Below is a small trained network, with its code and all its weights. Each question gives an input and a target symbol and asks what happens when units are switched off, that is, made to give their printed mean instead of their output.

import numpy as np


def w(rows, s, z=0):
    codes = np.array(rows[::2]) - 128.0
    scale = np.full(codes.shape[1], s)
    scale[-1] = z or s
    return codes * scale


def f(y):
    return y / 2 * (1 + np.tanh(0.7978845608 * (y + 0.044715 * y**3)))


def softmax(a):
    e = np.exp(a - a.max(-1, keepdims=True))
    return e / e.sum(-1, keepdims=True)


def log_softmax(a):
    a = a - a.max(-1, keepdims=True)
    return a - np.log(np.exp(a).sum(-1, keepdims=True))


def net(x, mask):
    ids = ['ΓΘΛΞΠΦΩαδεζηψ'.index(c) for c in x.split()]
    T = len(ids)
    res = E[ids] + P[:T]
    u = 0
    for l in range(3):
        r = res
        for j in range(2):
            rows = slice(2 * j, 2 * j + 2)
            q, k, v = (r @ M[l][rows].T for M in (Q, K, V))
            z = softmax(np.where(np.tri(T) > 0, q @ k.T / 2**0.5, -1e9)) @ v
            o = O[l][rows]
            res = res + np.where(mask[u + j], z, o[:, -1]) @ o[:, :-1]
        u += 2
        y = f(res @ A[l][:, :-1].T + A[l][:, -1])
        res = res + np.where(mask[u : u + 4], y, B[l][:, -1]) @ B[l][:, :-1]
        u += 4
    return log_softmax(res[-1] @ U[:, :-1].T + U[:, -1])


Q, K, V, O, A, B = {}, {}, {}, {}, {}, {}
E = w([
[140,65,167,138,144,154,215,139],'Γ',
[164,112,148,179,192,196,103,112],'Θ',
[49,216,206,23,117,120,134,137],'Λ',
[73,194,94,189,73,131,159,89],'Ξ',
[188,36,160,141,81,189,155,79],'Π',
[115,133,154,141,139,82,43,104],'Φ',
[147,77,182,165,140,148,159,118],'Ω',
[176,67,184,185,216,124,179,112],'α',
[93,84,74,110,161,164,129,231],'δ',
[112,70,232,162,82,134,124,132],'ε',
[98,202,160,172,193,65,173,174],'ζ',
[147,104,180,161,140,161,144,99],'η',
[131,165,72,108,66,1,130,201],'ψ',
],0.0098)
P = w([
[207,141,227,131,75,194,138,188],'0',
[161,188,190,207,83,186,67,179],'1',
[140,166,189,207,103,149,77,162],'2',
[143,151,152,194,121,131,94,131],'3',
[128,111,119,125,135,123,153,92],'4',
[113,98,115,112,146,96,150,84],'5',
[91,88,104,108,165,90,140,73],'6',
[68,80,97,112,173,72,154,65],'7',
[37,88,91,147,156,78,123,102],'8',
[21,74,81,146,177,80,132,88],'9',
[1,52,86,145,180,69,154,70],'10',
],0.0059)
Q[0] = w([
[104,151,56,112,92,117,125,91],'0.h0',
[170,180,165,179,89,198,110,146],'0.h0',
[207,90,112,85,118,176,132,98],'0.h1',
[2,154,143,213,121,67,117,118],'0.h1',
],0.0083)
K[0] = w([
[119,163,174,197,198,187,159,51],'0.h0',
[200,115,242,106,77,158,129,217],'0.h0',
[137,153,95,175,81,168,50,186],'0.h1',
[103,101,139,92,170,14,254,10],'0.h1',
],0.0059)
V[0] = w([
[207,121,105,133,149,89,159,110],'0.h0',
[105,137,109,147,179,170,86,105],'0.h0',
[129,175,47,130,143,81,137,108],'0.h1',
[134,124,125,92,1,163,91,130],'0.h1',
],0.0075)
O[0] = w([
[168,159,176,184,166,126,176,1,42],'0.h0',
[119,140,153,30,216,140,41,115,84],'0.h0',
[7,168,139,108,150,189,92,55,14],'0.h1',
[169,73,21,170,62,161,80,129,6],'0.h1',
],0.0053,0.0011)
A[0] = w([
[58,101,69,123,170,91,114,129,218],'0.n0',
[171,27,179,184,226,254,164,55,252],'0.n1',
[80,185,139,150,146,105,97,74,193],'0.n2',
[153,103,170,119,175,167,84,116,230],'0.n3',
],0.0066,0.0041)
B[0] = w([
[32,75,94,65,128,89,105,137,224],'0.n0',
[74,46,196,142,2,81,174,130,254],'0.n1',
[65,196,157,123,124,102,80,113,212],'0.n2',
[121,95,209,98,70,137,101,145,179],'0.n3',
],0.0069,0.0043)
Q[1] = w([
[87,54,254,156,16,94,162,121],'1.h0',
[215,114,69,141,184,215,154,66],'1.h0',
[69,143,115,169,105,135,67,157],'1.h1',
[75,114,157,127,38,61,160,134],'1.h1',
],0.0085)
K[1] = w([
[12,124,62,106,186,85,94,119],'1.h0',
[193,165,121,157,116,141,135,183],'1.h0',
[137,105,146,86,139,110,194,107],'1.h1',
[85,152,98,84,146,76,142,91],'1.h1',
],0.011)
V[1] = w([
[166,29,93,93,143,87,110,228],'1.h0',
[160,105,149,106,80,118,2,55],'1.h0',
[95,164,130,67,175,92,99,197],'1.h1',
[139,104,66,170,91,113,187,69],'1.h1',
],0.0074)
O[1] = w([
[130,54,106,97,145,99,111,249,2],'1.h0',
[105,93,140,144,123,83,2,63,127],'1.h0',
[146,158,113,90,92,66,137,142,198],'1.h1',
[69,109,103,198,153,178,171,115,112],'1.h1',
],0.0099,0.0018)
A[1] = w([
[119,148,88,135,76,99,120,112,214],'1.n0',
[137,180,172,184,254,84,102,153,250],'1.n1',
[129,131,184,142,106,118,138,58,209],'1.n2',
[161,17,116,109,102,94,77,120,68],'1.n3',
],0.0061,0.0015)
B[1] = w([
[110,137,102,126,69,119,76,113,197],'1.n0',
[129,184,200,184,250,82,184,130,175],'1.n1',
[61,214,131,173,103,150,129,36,255],'1.n2',
[95,73,175,95,237,126,3,207,207],'1.n3',
],0.0047,0.0042)
Q[2] = w([
[253,171,101,156,187,211,83,138],'2.h0',
[144,162,157,200,81,108,99,156],'2.h0',
[181,216,68,104,195,181,76,113],'2.h1',
[181,146,132,132,169,167,83,172],'2.h1',
],0.0067)
K[2] = w([
[187,157,213,155,35,150,101,185],'2.h0',
[219,70,123,109,169,233,171,161],'2.h0',
[254,73,183,183,69,228,101,145],'2.h1',
[234,139,182,155,132,184,154,187],'2.h1',
],0.0058)
V[2] = w([
[42,84,68,177,190,57,20,77],'2.h0',
[100,221,131,219,72,161,88,15],'2.h0',
[96,146,44,162,85,240,174,112],'2.h1',
[195,113,47,122,3,87,96,139],'2.h1',
],0.0057)
O[2] = w([
[233,147,75,214,137,199,105,183,205],'2.h0',
[165,171,245,162,79,117,113,213,254],'2.h0',
[22,135,112,108,124,147,84,240,78],'2.h1',
[96,187,12,201,35,2,124,135,58],'2.h1',
],0.006,0.0036)
A[2] = w([
[149,106,163,183,124,196,181,143,119],'2.n0',
[125,182,160,169,120,95,150,44,136],'2.n1',
[148,105,156,60,173,84,99,187,255],'2.n2',
[153,93,162,72,115,253,129,55,85],'2.n3',
],0.0068,0.0024)
B[2] = w([
[88,177,29,174,169,112,80,146,187],'2.n0',
[170,155,93,153,99,215,145,99,254],'2.n1',
[194,119,160,75,103,186,127,148,199],'2.n2',
[95,231,150,156,254,71,129,156,165],'2.n3',
],0.0068,0.0064)
U = w([
[84,105,79,78,149,140,144,79,117],'Γ',
[134,116,128,140,159,144,126,122,38],'Θ',
[131,148,173,28,58,134,146,74,113],'Λ',
[70,141,80,180,69,160,148,97,220],'Ξ',
[112,119,93,170,194,149,112,146,53],'Π',
[144,109,163,126,153,113,44,72,92],'Φ',
[111,109,120,137,159,141,140,122,43],'Ω',
[56,102,136,120,176,123,142,113,4],'α',
[154,86,96,94,125,206,148,157,202],'δ',
[247,124,103,175,114,165,145,118,172],'ε',
[156,174,162,140,218,91,193,134,185],'ζ',
[110,163,165,138,102,122,99,194,183],'η',
[148,130,108,131,63,2,155,150,82],'ψ',
],0.0059,0.0033)

Each question gives the input, a string of symbols that net reads in full, and the target symbol t.
The units are the heads (2 rows each of Q, K, V and O) and the neurons (one row each of A and B). Each row of codes is followed by its name. A weight is (code - 128) times the scale printed after its matrix; where a second scale follows, it is the last column's (O, A, B and U).
mask holds one flag per unit, layer by layer, with each layer's heads first. A switched-off unit (its flag False) gives its mean, the last column of its rows in O or B, instead of its output. The means were averaged over made-up inputs and are rounded, as every weight is.
A unit's drop is (log p(t) with every unit on - log p(t) with that unit switched off) / (log p(t) with every unit on - log p(t) with every unit switched off).
The circuit of an input: a set's keep is (log p(t) with only the set's units on - log p(t) with every unit switched off) / (log p(t) with every unit on - log p(t) with every unit switched off). Starting from the 12 units with the biggest drops (on a tie, the unit counted first), units are removed one at a time, each time the one whose removal leaves the highest keep (on an exact tie, the one counted first), for as long as the keep stays at least 0.8.
units of the circuit, in order: the units of the circuit, biggest drop first
most important unit: the unit with the biggest drop
top k neurons: the k neurons with the biggest drops, biggest first
top k neurons in layer l: the k neurons of layer l with the biggest drops, biggest first
which heads matter: for each layer, one digit per head in row order, 1 if its drop is at least 0.15 and else 0, layers parted by /
input Ξ Ξ α, target η: units of the circuit, in order : [2.h0; 2.h1; 0.n3; 0.n1]
input Ω Ξ Π Λ Ξ ψ Π Γ, target ψ: most important unit : 2.h1
input δ Ξ Φ, target Γ: units of the circuit, in order : [2.h0; 1.h0; 0.n2]
input δ Π Ξ Ξ Π Φ α, target Φ: top 2 neurons : [1.n3; 0.n1]
input ζ Φ ζ Ξ, target Λ: which heads matter : 01 / 11 / 10
input ζ Ξ α ζ ζ Ξ ζ ψ ζ Ξ Γ, target Ξ: which heads matter : 00 / 11 / 00
input Ξ Θ ζ ψ ζ Ω Ξ ζ ε η, target ζ: top 3 neurons : [2.n3; 1.n1; 0.n1]
input Γ ε Φ ε Λ ζ Φ Ω, target Φ: top 2 neurons in layer 0 : [0.n1; 0.n0]
input Φ Ξ Γ Ξ ζ ζ α, target ζ: which heads matter : 01 / 10 / 01
input Ξ Ξ Ξ Ξ Ξ, target η: units of the circuit, in order : [2.h0; 2.h1; 1.h0]
input ψ α α ζ, target ζ: which heads matter : 01 / 00 / 00
input ζ Φ Γ Φ α, target Φ: top 3 neurons : [1.n3; 0.n1; 0.n3]
input Γ ε Ξ η Ξ Π, target Ξ: units of the circuit, in order : [1.h0; 0.n1; 1.n2; 1.h1]
input ζ Ξ Ω, target Λ: units of the circuit, in order : [2.h0; 1.h0; 0.n1; 1.h1]
input Λ α ψ, target ψ: units of the circuit, in order : [2.h1; 1.h1]
input Γ δ Π Φ ζ Γ, target ζ: top 2 neurons : [2.n3; 1.n1]
input Ω ζ Φ ζ Λ ζ Φ Π, target Φ: most important unit : 1.h0
input ε Θ Ξ α Ξ ζ δ η Π Λ Ω, target Λ: which heads matter : 01 / 01 / 00
input α ζ δ Ξ Ξ δ α, target δ: which heads matter : 00 / 10 / 00
input Π ζ δ δ Ξ ζ α Π, target ζ: which heads matter : 01 / 10 / 01
input Ξ Ξ ψ Π, target η: which heads matter : 00 / 11 / 10
input Ξ Ξ η, target Ξ: top 2 neurons in layer 2 : [2.n0; 2.n2]
input Φ Φ ψ Π, target ψ: units of the circuit, in order : [2.h1; 0.n1; 1.h1]
input ζ Ξ Ξ Φ ψ Π α, target ψ: top 2 neurons in layer 0 : [0.n1; 0.n0]
input α Ξ Ξ δ Ξ Γ Ξ α δ Π, target δ: top 2 neurons : [0.n0; 2.n2]
input Φ Ω Ξ, target ε: top 2 neurons : [0.n1; 1.n3]
